Look-ups in named tables: a row name and a column name give one cell, copied from the table.

Tunu:
	Dokoz	Pipade	Remime	Kap	Tir	Soz
Zotegos	67933	-873	-55843	-11700	42520	-47712
Topug	61029	-75	-65394	-15182	58527	-39299
Val	33813	-17433	-12991	604	-16784	-39154
Fop	67760	-935	-58090	-11500	44599	-48057
Nomir	48269	-18004	-27504	-1847	1304	-45592
Tedave	67285	-14383	-61382	-13401	51684	-44572
Nok	21671	-13703	-1693	2469	-29851	-34596
Kad	64931	-15797	-47681	-8923	30203	-49270
Mopeka	27182	-5727	-6944	2016	-24139	-37292
Nakotiz	16601	-15097	2825	3051	-35756	-32043
Mos	19030	-17099	1135	2721	-34154	-32939
Pifonu	55220	-3787	-66621	-16614	62931	-32771

Kad, Pipade -> -15797
Mopeka, Remime -> -6944
Kad, Dokoz -> 64931
Nakotiz, Remime -> 2825
Topug, Soz -> -39299
Topug, Kap -> -15182
Kad, Tir -> 30203
Val, Kap -> 604
Fop, Pipade -> -935
Fop, Soz -> -48057
Pifonu, Kap -> -16614
Nakotiz, Pipade -> -15097
Nakotiz, Soz -> -32043
Zotegos, Pipade -> -873
Zotegos, Tir -> 42520
Mopeka, Pipade -> -5727
Pifonu, Dokoz -> 55220
Mos, Tir -> -34154
Mos, Remime -> 1135
Mos, Dokoz -> 19030

Zilu.tsv
	Velap	Tus	Lut	Suz	Turoka	Dafi	Tifureb	Nur	Mib
Mol	0.45	0.59	0.74	0.58	0.54	0.25	0.53	0.55	0.80
Fezalu	0.69	0.52	0.21	0.08	0.83	0.48	0.69	0.64	0.39
Ziku	0.60	0.64	0.36	0.52	0.59	0.73	0.55	0.59	0.56
Ripef	0.55	0.43	0.55	0.67	0.45	0.33	0.46	0.52	0.65
Dar	0.46	0.38	0.53	0.71	0.57	0.65	0.51	0.77	0.42
Zumi	0.48	0.56	0.52	0.42	0.54	0.47	0.43	0.56	0.51
Vopono	0.61	0.53	0.48	0.40	0.53	0.47	0.60	0.70	0.67

What is the Nur of Zumi in Zilu?
0.56
What is the Dafi of Dar in Zilu?
0.65
What is the Velap of Zumi in Zilu?
0.48
What is the Dafi of Fezalu in Zilu?
0.48
What is the Lut of Mol in Zilu?
0.74
What is the Suz of Zumi in Zilu?
0.42
What is the Mib of Ripef in Zilu?
0.65
What is the Turoka of Zumi in Zilu?
0.54
What is the Tifureb of Ripef in Zilu?
0.46
What is the Mib of Ziku in Zilu?
0.56
What is the Turoka of Vopono in Zilu?
0.53
What is the Nur of Fezalu in Zilu?
0.64
What is the Turoka of Ziku in Zilu?
0.59
What is the Mib of Vopono in Zilu?
0.67
What is the Turoka of Ripef in Zilu?
0.45
What is the Tus of Ripef in Zilu?
0.43
What is the Lut of Zumi in Zilu?
0.52
What is the Velap of Ziku in Zilu?
0.60
What is the Lut of Fezalu in Zilu?
0.21
Row with the largest Lut: Mol

Bavun =
cols = Kozat, Gekira, Zufe, Burumid, Sobafuz
Rek: [65, 32, 71, 42, 22]
Kuze: [56, 34, 94, 74, 99]
Pekik: [52, 32, 60, 53, 41]
Dalo: [27, 87, 52, 50, 68]
Dabu: [39, 52, 83, 66, 79]
Gigibom: [63, 53, 79, 34, 76]

What is the Gekira of Gigibom in Bavun? 53
What is the Sobafuz of Pekik in Bavun? 41
What is the Zufe of Rek in Bavun? 71
What is the Sobafuz of Rek in Bavun? 22
What is the Burumid of Pekik in Bavun? 53
What is the Kozat of Gigibom in Bavun? 63
What is the Gekira of Pekik in Bavun? 32
What is the Sobafuz of Kuze in Bavun? 99
What is the Kozat of Pekik in Bavun? 52
What is the Gekira of Kuze in Bavun? 34
What is the Sobafuz of Gigibom in Bavun? 76
What is the Kozat of Kuze in Bavun? 56
What is the Kozat of Dalo in Bavun? 27

Vopiri
|  | Fol | Rab | Kenugif | Furepe | Vepu | Gek | Zitigab | Kad | Zir | Mevud |
|---|---|---|---|---|---|---|---|---|---|---|
| Nuzudum | 30 | 1 | -32 | -40 | 6 | 21 | 2 | -13 | 56 | 15 |
| Vuloka | 28 | -7 | -10 | -10 | -9 | 38 | 9 | -25 | 18 | 10 |
| Danuzup | 19 | -10 | -63 | -53 | -3 | 15 | 38 | -23 | 76 | -19 |
| Lirumis | 29 | 2 | -21 | -16 | -18 | 21 | 4 | -25 | 27 | 16 |
| Baloroz | 19 | -21 | -63 | -67 | 9 | 15 | 81 | -22 | 77 | -19 |
| Gema | 27 | 2 | -8 | -9 | -18 | 38 | -13 | -12 | 10 | 17 |
| Rez | 25 | 0 | -13 | -18 | -5 | 22 | -13 | -9 | 10 | 6 |
| Kita | 30 | -21 | -62 | -67 | 10 | 15 | 81 | -8 | 75 | -19 |

Kita, Vepu => 10
Vuloka, Kenugif => -10
Nuzudum, Zitigab => 2
Danuzup, Mevud => -19
Danuzup, Zir => 76
Vuloka, Fol => 28
Nuzudum, Rab => 1
Gema, Kad => -12
Rez, Zitigab => -13

